Each row comes from the steps of one walk. Every step used is in the known rows, and no mark comes twice. Write the walk behind each row, first mark first.
Known rows
veko, narugos: [ 0.02 -0.03  0.03 -0.07 -0.01 -0.19 -0.12  0.06 -0.10 -0.01 -0.03  0.16
  0.04 -0.05 -0.01  0.03  0.01  0.08 -0.21]
fara, narugos, funi, sile, pazu: [ 0.07  0.02 -0.07 -0.05  0.08 -0.17  0.10  0.01  0.10 -0.20  0.08  0.23
  0.20 -0.13  0.16 -0.34  0.04  0.05 -0.56]
fara, narugos, funi, pazu: [-0.15 -0.01 -0.03 -0.06  0.00  0.10  0.09  0.05 -0.06 -0.11  0.16  0.24
  0.18  0.11  0.04 -0.43  0.01  0.05 -0.31]
narugos, funi, pazu, veko, fara, sile: [-0.14 -0.01 -0.03 -0.08 -0.01 -0.05  0.06 -0.01 -0.29 -0.13  0.15  0.30
  0.17 -0.10 -0.06 -0.42 -0.13  0.24  0.45]
sile, pazu, veko, narugos: [ 0.06 -0.02 -0.01 -0.11 -0.02 -0.60 -0.04  0.03 -0.14 -0.19  0.00  0.29
  0.00  0.04  0.12  0.00 -0.13  0.17  0.02]
sile, fara, narugos, funi, pazu: [-0.05 -0.02 -0.04 -0.07 -0.02  0.04  0.17  0.02 -0.11 -0.17  0.16  0.25
  0.18  0.11 -0.09 -0.50  0.08  0.12  0.08]
funi, pazu, veko: [-0.18  0.03 -0.06 -0.04 -0.01 -0.13  0.04  0.04 -0.13 -0.07  0.11  0.18
 -0.11  0.16  0.04 -0.09 -0.11  0.07  0.28]
pazu, funi: [-0.04 -0.01  0.09 -0.01 -0.01  0.12  0.01 -0.07  0.02  0.07  0.05  0.12
 -0.02  0.04  0.06 -0.01 -0.02  0.06 -0.10]
pazu, funi, sile: [-0.05  0.03  0.02  0.00  0.07  0.13 -0.05 -0.06  0.12  0.06  0.05  0.14
 -0.09 -0.20  0.08  0.06  0.03  0.04 -0.37]
sile, fara, narugos, funi: [ 0.09 -0.03  0.00 -0.07 -0.03  0.15  0.18 -0.01 -0.02 -0.10  0.08  0.16
  0.27 -0.03 -0.07 -0.34  0.06  0.08  0.00]
fara, sile: [ 0.03 -0.03  0.09 -0.03  0.05  0.03  0.03  0.00 -0.02  0.00  0.05 -0.01
  0.05 -0.10 -0.02 -0.06  0.01  0.08  0.01]
narugos, funi: [-0.01  0.00 -0.02 -0.03 -0.07  0.18  0.01 -0.02 -0.01 -0.05  0.02  0.14
  0.21  0.00  0.07 -0.14  0.02 -0.03 -0.01]
veko, fara, sile, pazu, funi: [ 0.11 -0.07  0.11 -0.01  0.07 -0.35  0.07 -0.12 -0.16 -0.07  0.06  0.12
  0.01 -0.10 -0.02 -0.30 -0.09  0.31  0.25]
veko, fara, narugos: [ 0.03 -0.02  0.00  0.00  0.08 -0.10  0.03 -0.01 -0.09  0.02  0.01  0.00
 -0.01 -0.21 -0.16 -0.29 -0.09  0.10 -0.07]
narugos, funi, sile: [-0.02  0.04 -0.09 -0.04  0.01  0.17 -0.04 -0.02  0.09 -0.06  0.03  0.15
  0.16 -0.22  0.08 -0.10  0.09 -0.03 -0.33]
pazu, funi, narugos: [-0.08  0.00  0.28  0.01 -0.03  0.14 -0.04  0.02  0.09  0.07  0.05  0.15
 -0.05 -0.27  0.04 -0.02 -0.04  0.03 -0.21]
pazu, veko, narugos: [-0.04  0.00  0.03 -0.10 -0.02 -0.21 -0.10  0.04 -0.13 -0.05  0.00  0.24
 -0.02 -0.09  0.02  0.10 -0.10  0.09 -0.03]
narugos, funi, sile, pazu, veko, fara: [ 0.05  0.04 -0.17 -0.06  0.02 -0.37  0.01 -0.07 -0.12 -0.24  0.01  0.26
  0.12 -0.33  0.08 -0.26 -0.11  0.14  0.24]
narugos, funi, pazu, veko: [-0.19  0.03 -0.06 -0.08 -0.07  0.07  0.04  0.00 -0.13 -0.13  0.13  0.31
  0.11  0.13  0.09 -0.23 -0.09  0.05  0.23]
funi, pazu, veko, fara: [-0.15  0.02 -0.09 -0.03  0.01 -0.26 -0.01  0.01 -0.25 -0.07  0.09  0.17
 -0.12 -0.05 -0.11 -0.23 -0.17  0.14  0.51]
sile, fara, narugos: [ 0.09 -0.02  0.02 -0.03  0.04 -0.07  0.12  0.02  0.03 -0.05  0.06  0.04
  0.06 -0.05 -0.15 -0.21  0.03  0.09  0.00]
sile, fara: [ 0.09 -0.02  0.00 -0.02 -0.03 -0.12  0.07 -0.01 -0.03 -0.06  0.00  0.02
  0.04 -0.01 -0.12 -0.07  0.07  0.08  0.33]

Which walk is each row?
[-0.13 -0.03 -0.04 -0.11 -0.08 -0.11 -0.08  0.08 -0.19 -0.11  0.09  0.40
  0.18  0.12  0.04 -0.25  0.07  0.09 -0.19]
veko, narugos, funi, pazu
[ 0.06  0.04 -0.12 -0.02  0.10 -0.59  0.00 -0.04 -0.08 -0.18  0.00  0.13
 -0.11 -0.30  0.03 -0.14 -0.14  0.15  0.23]
funi, sile, pazu, veko, fara
[-0.04  0.05 -0.11 -0.07  0.08  0.04  0.03 -0.02 -0.03 -0.07  0.06  0.23
  0.12 -0.45 -0.04 -0.30 -0.14  0.09 -0.20]
pazu, veko, fara, narugos, funi, sile
[-0.14  0.00 -0.07 -0.04 -0.07  0.04  0.03  0.02 -0.12 -0.10  0.11  0.24
  0.17  0.20  0.06 -0.30  0.05  0.02  0.07]
narugos, funi, pazu
[ 0.10  0.01 -0.10 -0.04  0.10 -0.30  0.07 -0.04 -0.04 -0.18  0.06  0.19
  0.17 -0.31  0.03 -0.47 -0.02  0.12 -0.31]
veko, fara, narugos, funi, sile, pazu
[-0.17  0.01 -0.12 -0.06 -0.05 -0.09  0.03 -0.01 -0.26 -0.12  0.11  0.29
  0.09 -0.03 -0.04 -0.37 -0.13  0.12  0.49]
narugos, funi, pazu, veko, fara
[ 0.09  0.03 -0.09  0.00  0.09 -0.42  0.00 -0.01  0.07 -0.16  0.01  0.05
 -0.04 -0.11  0.12 -0.06  0.05  0.04 -0.20]
funi, sile, pazu
[ 0.07  0.03 -0.09 -0.03  0.16 -0.56  0.06 -0.01 -0.04 -0.16  0.03  0.15
 -0.07 -0.31  0.00 -0.26 -0.18  0.18 -0.10]
funi, sile, pazu, veko, fara, narugos
[ 0.06  0.01  0.02 -0.03  0.10  0.05  0.07 -0.06  0.14  0.00  0.11  0.17
 -0.04 -0.25 -0.07 -0.16  0.07  0.14 -0.38]
pazu, funi, sile, fara, narugos
[-0.06  0.04 -0.09 -0.13 -0.01 -0.04 -0.12  0.04 -0.01 -0.12  0.03  0.42
  0.17 -0.30  0.11  0.01 -0.04  0.06 -0.32]
pazu, veko, narugos, funi, sile
[-0.05  0.00  0.00 -0.13 -0.10 -0.01 -0.07  0.03 -0.14 -0.10  0.03  0.40
  0.22 -0.06  0.07 -0.03 -0.10  0.07 -0.06]
pazu, veko, narugos, funi
[ 0.06 -0.03  0.09 -0.01  0.00 -0.24  0.07 -0.09 -0.02 -0.07  0.04  0.14
 -0.01  0.18  0.16 -0.09 -0.03  0.13  0.01]
sile, pazu, funi
[-0.03  0.01 -0.05 -0.07  0.00  0.09  0.08 -0.03 -0.14 -0.06  0.07  0.21
  0.16 -0.20 -0.07 -0.34 -0.20  0.12  0.05]
pazu, veko, fara, narugos, funi
[-0.02 -0.01  0.03 -0.06 -0.01  0.25  0.08  0.01  0.01 -0.04  0.07  0.14
  0.25 -0.03  0.06 -0.27 -0.02  0.00 -0.35]
fara, narugos, funi
[ 0.00  0.05 -0.12 -0.07  0.01 -0.22  0.05 -0.04  0.04 -0.25  0.06  0.30
  0.16 -0.12  0.22 -0.12 -0.07  0.06  0.01]
narugos, funi, sile, pazu, veko
[ 0.10 -0.01 -0.08 -0.12 -0.03 -0.10 -0.08  0.02 -0.04 -0.15  0.03  0.35
  0.22 -0.28 -0.06 -0.11  0.19  0.11 -0.20]
veko, narugos, funi, sile, fara
[ 0.08  0.02 -0.05 -0.03  0.11 -0.06  0.07  0.02  0.12 -0.09  0.07  0.06
 -0.02 -0.27 -0.12 -0.15  0.10  0.08 -0.30]
funi, sile, fara, narugos
[ 0.02  0.06 -0.10 -0.02  0.08 -0.42  0.01 -0.01  0.05 -0.19  0.03  0.15
 -0.07 -0.13  0.15  0.01 -0.08  0.07  0.00]
funi, sile, pazu, veko
[ 0.08 -0.06  0.28  0.00  0.05 -0.35  0.02 -0.04 -0.09 -0.08  0.07  0.15
  0.01 -0.43 -0.02 -0.30 -0.10  0.30  0.14]
veko, fara, sile, pazu, funi, narugos
[ 0.06  0.00 -0.10 -0.02  0.02 -0.53  0.07 -0.05 -0.19 -0.16 -0.02  0.11
 -0.04 -0.08 -0.01 -0.18 -0.20  0.16  0.51]
sile, pazu, veko, fara
[ 0.08  0.02 -0.10 -0.06 -0.02  0.08  0.05 -0.04  0.06 -0.14  0.05  0.17
  0.19 -0.20 -0.04 -0.15  0.16  0.01  0.03]
narugos, funi, sile, fara
[ 0.07 -0.02  0.05 -0.05  0.05 -0.36  0.12 -0.03 -0.09 -0.18  0.07  0.12
  0.06 -0.02  0.11 -0.09 -0.15  0.18  0.31]
fara, sile, pazu, veko
[ 0.12 -0.04  0.07 -0.02  0.06 -0.34  0.09 -0.02 -0.08 -0.15  0.06  0.03
  0.09  0.06  0.08 -0.16 -0.01  0.17  0.12]
fara, sile, pazu
[ 0.06 -0.06  0.33  0.00  0.03 -0.20  0.07  0.00  0.02 -0.09  0.11  0.18
  0.03 -0.22  0.11 -0.19 -0.06  0.20 -0.09]
fara, sile, pazu, funi, narugos
